Below is a small trained network, with its code and all its weights. Each question gives an input and a target symbol and asks what happens when units are switched off, that is, made to give their printed mean instead of their output.

import numpy as np


def w(rows, s, z=0):
    codes = np.array(rows[::2]) - 128.0
    scale = np.full(codes.shape[1], s)
    scale[-1] = z or s
    return codes * scale


def norm(h):
    return h / np.sqrt((h * h).mean(-1, keepdims=True) + 1e-5)


def f(y):
    return y / 2 * (1 + np.tanh(0.7978845608 * (y + 0.044715 * y**3)))


def softmax(a):
    e = np.exp(a - a.max(-1, keepdims=True))
    return e / e.sum(-1, keepdims=True)


def log_softmax(a):
    a = a - a.max(-1, keepdims=True)
    return a - np.log(np.exp(a).sum(-1, keepdims=True))


def net(x, mask):
    ids = ['ΠΦΨβγδζηθλξστ'.index(c) for c in x.split()]
    T = len(ids)
    res = E[ids] + P[:T]
    r = norm(res)
    for j in range(3):
        rows = slice(3 * j, 3 * j + 3)
        q, k, v = (r @ M[0][rows].T for M in (Q, K, V))
        z = softmax(np.where(np.tri(T) > 0, q @ k.T / 3**0.5, -1e9)) @ v
        o = O[0][rows]
        res = res + np.where(mask[j], z, o[:, -1]) @ o[:, :-1]
    y = f(norm(res) @ A[0][:, :-1].T + A[0][:, -1])
    res = res + np.where(mask[3:15], y, B[0][:, -1]) @ B[0][:, :-1]
    return log_softmax(norm(res)[-1] @ U[:, :-1].T + U[:, -1])


Q, K, V, O, A, B = {}, {}, {}, {}, {}, {}
E = w([
[82,117,109,50],'Π',
[82,146,183,106],'Φ',
[148,36,95,179],'Ψ',
[75,122,84,37],'β',
[178,126,138,19],'γ',
[138,252,98,94],'δ',
[147,32,89,185],'ζ',
[108,24,155,145],'η',
[75,131,95,76],'θ',
[72,128,88,76],'λ',
[127,198,40,142],'ξ',
[76,117,98,42],'σ',
[77,123,189,201],'τ',
],0.017)
P = w([
[3,117,85,96],'0',
[30,126,86,97],'1',
[49,129,88,102],'2',
[68,127,94,107],'3',
[83,127,95,106],'4',
[97,127,98,108],'5',
[112,124,99,108],'6',
[125,123,99,114],'7',
[138,123,98,116],'8',
[152,116,108,118],'9',
[166,123,108,127],'10',
[169,123,112,147],'11',
],0.012)
Q[0] = w([
[82,89,132,98],'h1',
[71,121,116,113],'h1',
[141,4,118,143],'h1',
[157,173,192,146],'h2',
[92,92,44,59],'h2',
[142,134,143,108],'h2',
[128,160,118,132],'h3',
[136,94,168,133],'h3',
[143,162,87,76],'h3',
],0.025)
K[0] = w([
[128,115,183,93],'h1',
[116,167,168,95],'h1',
[170,76,198,211],'h1',
[60,118,168,113],'h2',
[250,145,115,146],'h2',
[136,111,120,101],'h2',
[129,158,100,113],'h3',
[70,112,170,153],'h3',
[212,163,60,69],'h3',
],0.02)
V[0] = w([
[145,147,64,138],'h1',
[132,114,120,171],'h1',
[76,207,231,81],'h1',
[133,187,191,106],'h2',
[95,107,181,81],'h2',
[103,252,126,127],'h2',
[24,43,159,170],'h3',
[165,100,77,103],'h3',
[144,159,98,130],'h3',
],0.014)
O[0] = w([
[76,95,130,132,108],'h1',
[81,177,64,92,108],'h1',
[235,178,179,254,209],'h1',
[133,183,169,44,91],'h2',
[244,104,179,104,140],'h2',
[138,193,53,95,184],'h2',
[244,136,66,157,254],'h3',
[85,24,128,124,84],'h3',
[38,82,122,147,121],'h3',
],0.0081,0.0096)
A[0] = w([
[81,187,171,40,49],'n1',
[140,125,96,107,83],'n2',
[102,160,212,45,191],'n3',
[97,106,44,150,127],'n4',
[251,224,153,193,63],'n5',
[170,128,128,18,45],'n6',
[110,56,129,168,88],'n7',
[193,127,105,193,173],'n8',
[172,93,147,31,81],'n9',
[210,56,141,129,2],'n10',
[91,65,107,108,115],'n11',
[179,81,87,100,24],'n12',
],0.014,0.0066)
B[0] = w([
[185,232,97,93,134],'n1',
[111,90,135,121,126],'n2',
[184,179,182,111,139],'n3',
[81,112,168,138,162],'n4',
[184,140,109,220,253],'n5',
[147,75,218,145,131],'n6',
[151,101,174,135,131],'n7',
[148,153,101,169,216],'n8',
[112,104,201,124,135],'n9',
[139,214,100,45,142],'n10',
[163,102,151,158,143],'n11',
[91,107,49,7,131],'n12',
],0.011,0.016)
U = w([
[211,88,92,55,3],'Π',
[182,173,117,184,209],'Φ',
[119,42,146,160,87],'Ψ',
[130,47,157,92,85],'β',
[145,129,241,99,211],'γ',
[106,253,160,90,65],'δ',
[113,65,195,170,95],'ζ',
[130,97,64,107,33],'η',
[127,111,81,114,20],'θ',
[126,91,78,119,39],'λ',
[25,153,124,141,207],'ξ',
[149,87,131,60,103],'σ',
[128,153,117,103,10],'τ',
],0.02,0.0059)

Each question gives the input, a string of symbols that net reads in full, and the target symbol t.
The units are the heads (3 rows each of Q, K, V and O) and the neurons (one row each of A and B). Each row of codes is followed by its name. A weight is (code - 128) times the scale printed after its matrix; where a second scale follows, it is the last column's (O, A, B and U).
mask holds one flag per unit, heads first, then neurons. A switched-off unit (its flag False) gives its mean, the last column of its rows in O or B, instead of its output. The means were averaged over made-up inputs and are rounded, as every weight is.
A unit's drop is (log p(t) with every unit on - log p(t) with that unit switched off) / (log p(t) with every unit on - log p(t) with every unit switched off).
The circuit of an input: a set's keep is (log p(t) with only the set's units on - log p(t) with every unit switched off) / (log p(t) with every unit on - log p(t) with every unit switched off). Starting from the 12 units with the biggest drops (on a tie, the unit counted first), units are removed one at a time, each time the one whose removal leaves the highest keep (on an exact tie, the one counted first), for as long as the keep stays at least 0.8.
circuit, biggest first: the units of the circuit, biggest drop first
k most important neurons: the k neurons with the biggest drops, biggest first
heads that matter: for each layer, one digit per head in row order, 1 if its drop is at least 0.15 and else 0, layers parted by /
input τ τ Φ τ τ ξ γ β, target γ: heads that matter	001
input λ τ γ Φ ξ Π τ ξ τ τ λ, target ξ: circuit, biggest first	[h3, n5]
input ξ τ ξ γ, target γ: heads that matter	001
input Π τ ζ Φ ξ ξ τ ζ λ, target ζ: circuit, biggest first	[h3, h2]
input Φ η ξ τ τ σ τ τ θ ξ ξ ζ, target η: circuit, biggest first	[h1]
input τ τ τ ζ τ Π, target ζ: heads that matter	010
input σ Φ ξ σ ζ τ θ, target ζ: circuit, biggest first	[h2, h3]
input λ τ ξ τ δ τ σ, target δ: heads that matter	001
input λ τ τ η ξ ξ τ ζ β, target Ψ: heads that matter	010
input λ η δ ξ η, target η: circuit, biggest first	[h1, n5]
input ξ σ τ τ β τ σ, target ξ: heads that matter	011
input Φ β γ ζ, target Ψ: heads that matter	110
input Φ η τ ξ τ Π β τ γ τ θ, target γ: heads that matter	001
input Φ ζ Π τ τ Φ Π η, target Π: 3 most important neurons	[n12, n5, n10]
input Ψ β ξ ζ ξ Ψ Φ λ τ γ λ, target γ: most important neuron	[n5]
input σ ξ τ γ σ ξ Φ Ψ γ γ, target γ: heads that matter	000
input β ξ ξ τ σ, target ξ: heads that matter	010
input λ β τ τ τ ξ Π σ Ψ Π, target Ψ: circuit, biggest first	[h2, h3]
input λ τ τ τ σ, target σ: circuit, biggest first	[h3, n12, n5, h2]
input ζ Φ Π τ ξ Π τ ξ Π, target ξ: circuit, biggest first	[h3]
